(in the rows, 128 means zero)
Facts:
babrak -Ψ-> gubri; bino -Ψ-> vibrik; bribre -Ψ-> plapopen; briplum -Ψ-> sturar
brobis -Ψ-> zogro; busi -Ψ-> ripi; dasu -Ψ-> sturar; diflovar -Ψ-> studrobrir
dokas -Ψ-> ruso; drekles -Ψ-> gragror; driklo -Ψ-> duplel; droflem -Ψ-> plapopen
drolel -Ψ-> sturar; drovon -Ψ-> felozik; fadin -Ψ-> stugal; faklen -Ψ-> plugre
fasu -Ψ-> gragror; festin -Ψ-> ripi; flazil -Ψ-> taklagral; flosir -Ψ-> ripi
fofu -Ψ-> flaben; gaso -Ψ-> pudufek; gastar -Ψ-> flaben; geklas -Ψ-> plake
geple -Ψ-> studrobrir; geze -Ψ-> duplel; gezu -Ψ-> gastar; giska -Ψ-> greklos
goza -Ψ-> duplel; gragror -Ψ-> flanel; greklos -Ψ-> lebu; greme -Ψ-> greklos
gresko -Ψ-> zistuze; grisketul -Ψ-> pluple; grolore -Ψ-> flosir; grote -Ψ-> fliste
grugur -Ψ-> babrak; gruri -Ψ-> greklos; guske -Ψ-> flaben; kadror -Ψ-> flaben
koge -Ψ-> sibrin; lagek -Ψ-> rolu; letu -Ψ-> pudufek; ligum -Ψ-> drakle
likero -Ψ-> puda; lizim -Ψ-> reskar; lobrada -Ψ-> trolin; lutam -Ψ-> nusos
lutro -Ψ-> flaben; matum -Ψ-> nazus; metren -Ψ-> ripi; metri -Ψ-> reskar
mitik -Ψ-> merel; nazus -Ψ-> flaben; netris -Ψ-> ruso; nibe -Ψ-> metren
niri -Ψ-> ruso; nisto -Ψ-> puda; nodavi -Ψ-> duplel; noditur -Ψ-> zogro
nuklu -Ψ-> bribre; nusos -Ψ-> felozik; pipa -Ψ-> guske; plagro -Ψ-> duplel
platutrer -Ψ-> puda; plebrul -Ψ-> gragror; plira -Ψ-> ruso; pluple -Ψ-> rolu
pomi -Ψ-> flanel; puda -Ψ-> gubri; pudufek -Ψ-> stota; ramul -Ψ-> drakle
reskar -Ψ-> gubri; rilu -Ψ-> flaben; riva -Ψ-> puda; rosum -Ψ-> trolin
rupu -Ψ-> zudri; ruso -Ψ-> gubri; siber -Ψ-> flanel; situm -Ψ-> stota
skiklu -Ψ-> plugre; skostastu -Ψ-> tevos; staski -Ψ-> koge; stenari -Ψ-> sibrin
stiplol -Ψ-> metren; stolo -Ψ-> pudufek; stopi -Ψ-> gragror; studrobrir -Ψ-> gubri
stugal -Ψ-> gubri; stuklu -Ψ-> tiskes; sturar -Ψ-> plapopen; suben -Ψ-> ramul
taklagral -Ψ-> volol; tizu -Ψ-> koge; trakler -Ψ-> drekles; trever -Ψ-> gubri
trolin -Ψ-> rolu; truplun -Ψ-> studrobrir; tubrir -Ψ-> vitral; vaskotrar -Ψ-> rolu
vastik -Ψ-> puda; vibrik -Ψ-> flanel; vitral -Ψ-> flanel; zaber -Ψ-> puda
zalo -Ψ-> stota; zatenur -Ψ-> drekles; zodru -Ψ-> mugrar; zogro -Ψ-> felozik
zudri -Ψ-> merel; bino -α-> skigrustil; brobis -α-> geple; dokas -α-> skostastu
driklo -α-> plapopen; drovon -α-> drekles; gaso -α-> suben; geklas -α-> fadin
goza -α-> skigrustil; greme -α-> busi; grolore -α-> nibe; grugur -α-> pluple
gruri -α-> guske; lagek -α-> sturar; letu -α-> rolu; likero -α-> duplel
metri -α-> zudri; mitik -α-> volol; nibe -α-> dasu; niri -α-> stota
nisto -α-> flanel; nodavi -α-> lebu; pipa -α-> riva; plagro -α-> trever
plebrul -α-> studrobrir; rilu -α-> tevos; rosum -α-> siber; siber -α-> fofu
situm -α-> studrobrir; skiklu -α-> ruso; staski -α-> sturar; stenari -α-> tevos
stopi -α-> ramul; suben -α-> giska; tizu -α-> duplel; trever -α-> rosum
truplun -α-> ramul; tubrir -α-> bribre; vastik -α-> matum; zaber -α-> geklas
zalo -α-> trakler; zodru -α-> zogro; bino -ε-> b; briplum -ε-> a
brobis -ε-> a; busi -ε-> a; dasu -ε-> b; diflovar -ε-> a
dokas -ε-> b; driklo -ε-> b; droflem -ε-> a; drolel -ε-> b
drovon -ε-> a; fadin -ε-> a; faklen -ε-> b; fasu -ε-> a
flazil -ε-> b; fofu -ε-> a; gaso -ε-> b; geklas -ε-> a
geple -ε-> b; geze -ε-> b; gezu -ε-> b; giska -ε-> b
goza -ε-> b; greme -ε-> b; gresko -ε-> b; grisketul -ε-> a
grolore -ε-> b; grote -ε-> a; grugur -ε-> b; gruri -ε-> b
kadror -ε-> a; lagek -ε-> b; letu -ε-> b; ligum -ε-> b
likero -ε-> a; lizim -ε-> b; lobrada -ε-> a; lutam -ε-> a
lutro -ε-> b; matum -ε-> a; metri -ε-> b; mitik -ε-> a
netris -ε-> a; nibe -ε-> b; niri -ε-> b; nisto -ε-> b
nodavi -ε-> b; noditur -ε-> a; nuklu -ε-> b; pipa -ε-> b
plagro -ε-> b; platutrer -ε-> b; plebrul -ε-> b; plira -ε-> b
pomi -ε-> a; rilu -ε-> b; riva -ε-> b; rosum -ε-> a
rupu -ε-> b; siber -ε-> a; situm -ε-> a; skiklu -ε-> a
skostastu -ε-> b; staski -ε-> b; stenari -ε-> b; stiplol -ε-> b
stolo -ε-> b; stopi -ε-> b; stuklu -ε-> a; suben -ε-> a
tizu -ε-> a; trakler -ε-> a; trever -ε-> b; truplun -ε-> a
tubrir -ε-> b; vaskotrar -ε-> b; vastik -ε-> b; zaber -ε-> b
zalo -ε-> a; zatenur -ε-> a; zodru -ε-> b

Known rows:
[146  94 140 162 149 126 200 140 140 182 134 151  83 136 148 185 156 149
  83  95 130 174 110 143 130 121 126 110 142 107 130] -> guske
[132  99 137 159 147 138 169 161 116 113 152 177 111 105 130 137 121 107
 101  83 142 198 136 154 141 126 174 115 152 108 152] -> pipa
[133 134 131 108 132 157 140 101 102  74 125 149 133 122 143 143  97  84
 135 141 122  93 108 123 153 138 186 144 136 121 135] -> niri
[137 103 142 155 151 124 159 145 112 131 159 169 107 105 142 133 124 113
 117  84 134 215 130 149 134 126 163 116 158 100 155] -> gezu
[158 138 135  97 130 123 143  69 111  96 127 137 128 123 151 130 107  74
 151 143 128 107 111 123 125 144 163 160 131 113 139] -> diflovar
[119 143 131 147 122 100 139 108 146 169 155 125 129 153 117 145 146 168
 142 132 121 125 115 120 141  97  97  84 100 159  54] -> vitral
[146 135 132 104 131 144 164  75 126 140 103 118 109 157 164 189 130 129
 123 161 108  57  81 108 141 135 134 139 124 123 110] -> reskar
[134 126 128 118 127 110 112 129 130 122 134 114 138 116 124  90 125 108
 139 126 139 150 152 135 102 133 114 144 132 120 152] -> noditur
[139 128 130 121 129 109 116 121 128 120 135 126 133 114 125  98 125 107
 142 122 139 153 144 135 108 134 125 141 131 121 146] -> stuklu
[136 105 140 152 151 125 154 143 112 129 158 167 110 104 141 131 123 114
 120  86 133 212 131 148 132 126 163 118 157 102 155] -> lutro
[109 121 151 125  88  86 142 166 136 100 124 141 116 136 126  79  95  85
 120 134 160 128 147 131 155 157 106 105 117 139 178] -> situm
[138 154 111 153 108 125  31 135 120 136  74 168 116 102 104 109 137 158
 158  93 119 147 111 123 151 183 166 167 131 116 169] -> drolel
[129 122 124 123 124 123 121 144 133 105 127 123 141 116 111  96 123 102
 123 126 148 133 159 139 109 132 123 143 124 128 148] -> brobis
[135 142 129  94 133 124 147  83 122  96 126 161 126  93 108 153  88  51
 124 146 150  68 115 130 110 140 187 164 136 118 130] -> truplun
[117 116 126 120 149 145 109 165 117  89 137 170 124 116  95 112 108 173
 129 126 132 126 167 151 125 125 114 176 152 145 125] -> staski
[126 125 126 130 127 128 135 133 144 168 113 107 116 147 134 152 149 163
 112 138 119 109 119 119 123 125  92 120 123 131 117] -> fliste
[124 124 124 130 126 128 135 137 144 170 112 102 116 148 133 152 151 165
 111 138 120 106 119 120 122 124  89 122 122 132 118] -> zudri
[147 135 133 103 129 147 168  71 124 137 102 119 110 157 165 192 128 123
 124 163 108  53  79 108 144 136 140 142 123 122 109] -> ruso
[119 129 127 128 131 128 104 143 117 120 140 127 136 115 129 106 119 126
 142 120 125 156 136 129 126 128 131 129 142 121 144] -> flazil

Rows:
No name comes twice in this set of rows, the named rows included.
[127 134 159 108  95 109 185  96 130 138  97 140  82 178 178 178 105 110
 119 169 120  48  66  98 188 162 121 107 116 134 138] : studrobrir
[108 141 129 146 124 118 118 132 121 101 171 155 151 120 101 103 113 124
 151 113 135 158 140 135 151 103 148  93 115 153  87] : tubrir
[ 89 158 129 145 128  92 113 120 128 117 200 181 153  91  63 117  93 106
 155 114 148 140 136 137 136  87 165  80 117 161  52] : stopi
[153 145 119 139 112 107  68 118 132 134  90 152 120 108 109 100 137 130
 153 104 135 144 125 130 125 170 146 170 123 117 163] : droflem
[159 152 112 147 104 106  43 116 134 139  68 165 113 103 100 101 143 141
 157  96 132 141 118 128 130 189 157 183 121 115 172] : briplum

Now the same objects, written a new way:
Known rows:
[ 63 121 119 122 128 119 130 156 156  84 121 132 117 114 117 143 139 127
 123 116 122 154 118 112 121 131] -> geklas
[ 83 110 101 142 129 113 126 152 160 113 133 143 137 115 113 144 151 132
 170 104 129 126 117 100 131 160] -> pomi
[ 67 137 114 115 126 115 132 167 163 111 133 112 119 110 123 143 134 117
 153 120 128 126 114 120 122 128] -> grisketul
[ 39 138  99 126 138  95 148  92 153  79 105  90 119 125 107 136 119 131
 166 112 137 143 167  99  95 120] -> truplun
[ 69 133 110 102 133 155 138 136 162 123 112  90 118  93 119 142 152 128
 149 119 132 131 117 111 120 144] -> zalo
[113 115 132 112 154 133 141  66 162 170 145 128 122  98 132 136  75 130
 134 104 130 124 119 173 141 134] -> plagro
[104 136 144 115 143 128 136  91 165 157 109 137 117 100 145 133 114 128
  77 122 128 126 121 121 118 146] -> lagek
[102 111 165 140 143 134 152  89 135 189 126 133 121 149 142 143 117 124
 101 124 124 143 149 113  79 138] -> nisto
[107 146 132 121 132 116 134 126 158 143 126 146 129 109 151 134  98 117
 102 132 122 127 119 132 130 145] -> stolo
[120 138 129 114 137 142 139  98 152 174 107 137 121 105 147 136 118 129
 101 126 128 119 122 122 122 151] -> gruri
[107 147 132 121 132 113 134 129 156 143 128 144 130 108 152 133 101 117
 102 134 124 125 120 132 130 144] -> stiplol
[183 102 131 167 135 131 102 117 120 116 143 139 158 129 108 106 170 147
 132 118 140 103 123 109 142 153] -> gragror
[160 142 133 136 118 108 107 147 100  54 137 126 136 138 119 102 123 127
 107 145 128 137 132 139 146  97] -> volol
[175 132 174 143 115  84 106 183 115 120 157 135 122 160 128 113 140 116
  90 140 126 102 110 140 118  87] -> rolu
[188  98 161 168 123 112 100 168 109 123 161 159 145 158 117 114 162 132
 106 128 125 113 111 124 132 124] -> flanel
[166 141 151 122 127 131 113 137 114 110 141  92 129 128 121 104 145 126
 108 142 137 110 120 142 129 104] -> ripi
[158 123 153 138 129 148 128 120  84 118 148  80 136 160 115 110 142 126
 136 146 135 134 154 141 106  98] -> babrak
[158 155 121 136 118  83 106 136 106  46 132 126 132 138 117 100 110 129
 117 139 131 124 139 138 147  91] -> ramul
[156 123 155 139 128 147 129 118  82 120 148  79 136 161 114 110 140 128
 139 146 135 133 154 141 106  98] -> reskar

Rows:
No name comes twice in this set of rows, the named rows included.
[104 127  95 159 149  84 124  49 176 113  96 179 147  95 128 124 111 149
 113  98 136 115 143  77 137 187] : stopi
[ 81  89 105 139 145 116 129 129 168 121 171 129 139 108 102 146 114 129
 200  89 132 126 111 155 149 144] : siber
[239 142 101 144 129 171 113 143  66  89 114 200 121 161 111 125 144 145
 115 133 117 148 108 168 137  67] : sturar
[ 88  97  92 163 125 125 119 183 153  98 148 166 163 116 114 145 157 132
 190 109 124 139 114  95 148 185] : trakler
[108 158 112 162 115  37 146 134 127 137 136 168 137 176 150 138  63 111
 167 131 123 116 168 120 104 114] : riva
[180  87 150 117  93 121 106 153  73 132 137 113 118 164 123 112 138 137
 134 140 123 126 133 134 170 116] : guske
[103 134 140 138 125 102 127 152 145 103 133 183 131 125 151 136  90 114
  76 135 109 159 118 130 137 138] : giska
[101 105 139 133 147 129 151  86 129 159 171 122 139 134 133 140  61 117
 163 118 124 149 145 182 128 126] : trever
[205 105 118 173 121 142 102 160 100 136 162 144 176 140 116 111 172 137
 177 130 138  96 118 119 156 165] : drekles
[121 124 109 118 111  31 131  65 146 178  78 155  96 140 141 131  86 144
 130 103 129  84 155  89 145 141] : pipa
[ 76  81 127 116  94  96 124 187 128 126 129 139 107 151 124 151 132 127
 154 115 111 147 122 105 152 139] : matum
[125 114 123 140 147 138 131  78 159 167 110 159 140 101 137 133 135 141
 109 110 131 119 125 103 130 183] : bino
[180 151  79 135 138 161 138 106 113 141  87 230 120 131 139 150 108 142
 117 118 114 150 114 148 134 117] : drolel

The same objects again, as new rows of numbers:
Known rows:
[135  89 145 119 121 125 125 149 113 124 169 135 150 136 140 126 133 146
 136 123 150 118 103 125 144 120 136] -> mugrar
[135  89 144 119 122 126 127 151 112 124 169 137 149 137 140 127 132 146
 136 124 150 118 102 126 145 120 137] -> tiskes
[136 122 111 122 128 111 156 158 122 132 156 173 134 117 122 122 222 133
 148 109  98 156 120 155 123 126 101] -> kadror
[142 140 148 106 130 145 182 115 115 164 119 174 117 116 115  87 156 121
 141 112 143 149 104 160 184 101 120] -> mitik
[133 148 131 104 123 123 168 134 103 146 163 140 140 125 126 123 182 122
 135 118 140 140 122 164 146 125 111] -> lutam
[126 177 133 118 130 151 143 132 138 141 162 113 136 152 114 135 121 130
 111 109 115 142 133 132  91 112 105] -> nuklu
[139  94 147 117 122 121 129 145 110 123 172 134 146 138 140 130 131 145
 136 124 151 116 101 127 142 118 133] -> koge
[126 177 131 106 123 125 189 146 111 156 173 134 140 142 130 122 182 135
 126 117 129 160 137 149 146 114 120] -> droflem
[152 178 126 138 130 162 183 193 114 134 200 146 149 162 167 116 100 154
 109 126 161 153 107 113 119 102 154] -> plapopen
[136  90 144 119 120 123 124 149 114 123 170 133 148 137 140 129 133 147
 135 124 150 118 101 125 147 121 136] -> zistuze
[141  94 144 104 116 115 116 205 109 117 223 110 171 140 143 155 147 143
 126 128 153 125  87 123 127 135  72] -> zogro
[122 161 105 115 108 142 167 205 104 150 192 111 171 106 131 138 186 128
 123 117 131 137 115 161 140 146 120] -> fadin
[150  65 153 110 119 114 111 124  95 115 168 132 144 125 140 132 121 131
 145 126 171  89  87 143 137 126 122] -> metren
[118 123 149 105 130 123 114  75 133 140 131 117 122 137  92 138 123 123
 133 106 117 107 128 146 115 116 104] -> lagek
[144  53 117 140 132 107 115 174 136  97 167 184 142 128 135 126 179 162
 153 112  97 136  99 116 110 120 119] -> nazus
[120  94 133 118 136 111 108 121 155 129 132 149 125 132  86 134 157 135
 140  98  82 137 120 130  99 117  74] -> pipa
[135  93 145 119 121 124 126 148 111 121 172 136 150 136 139 128 133 147
 135 123 146 118 103 126 147 120 135] -> fliste
[133 140 143 103 145 117 100 103 117 144 140 116 121 131  94 156 116 121
 137 106 119 102 117 145 111 132 105] -> grolore
[114  73 124 124  94 148 138 197 114 145 166 118 175 109 129 119 109 156
 131 116 139 106  99 122 175 125 173] -> reskar

Rows:
No name comes twice in this set of rows, the named rows included.
[114 126 147 109 133 125 116  81 137 140 132 118 124 138  91 136 126 127
 131 105 113 117 129 143 118 115 107] : staski
[148 128 104 136 101 130 130 167 108  96 140 148 155 112 161 113 238 123
 136 111  80 153 158 165  88 126 120] : fofu
[136 138 146 115 112 152 161 205 124 127 222 120 167 161 157 130 137 157
 111 126 143 156 112 111 130 104 113] : bribre
[109 144 126 102 112 138 168 157 105 180 133 136 144  99 101 118 159 138
 143 104 115 122 124 156 197 129 163] : likero
[131 159 120 123 128 152 115 164 133 119 181 101 151 134 120 151 141 115
 109 115 121 130 115 146  75 136  78] : skostastu

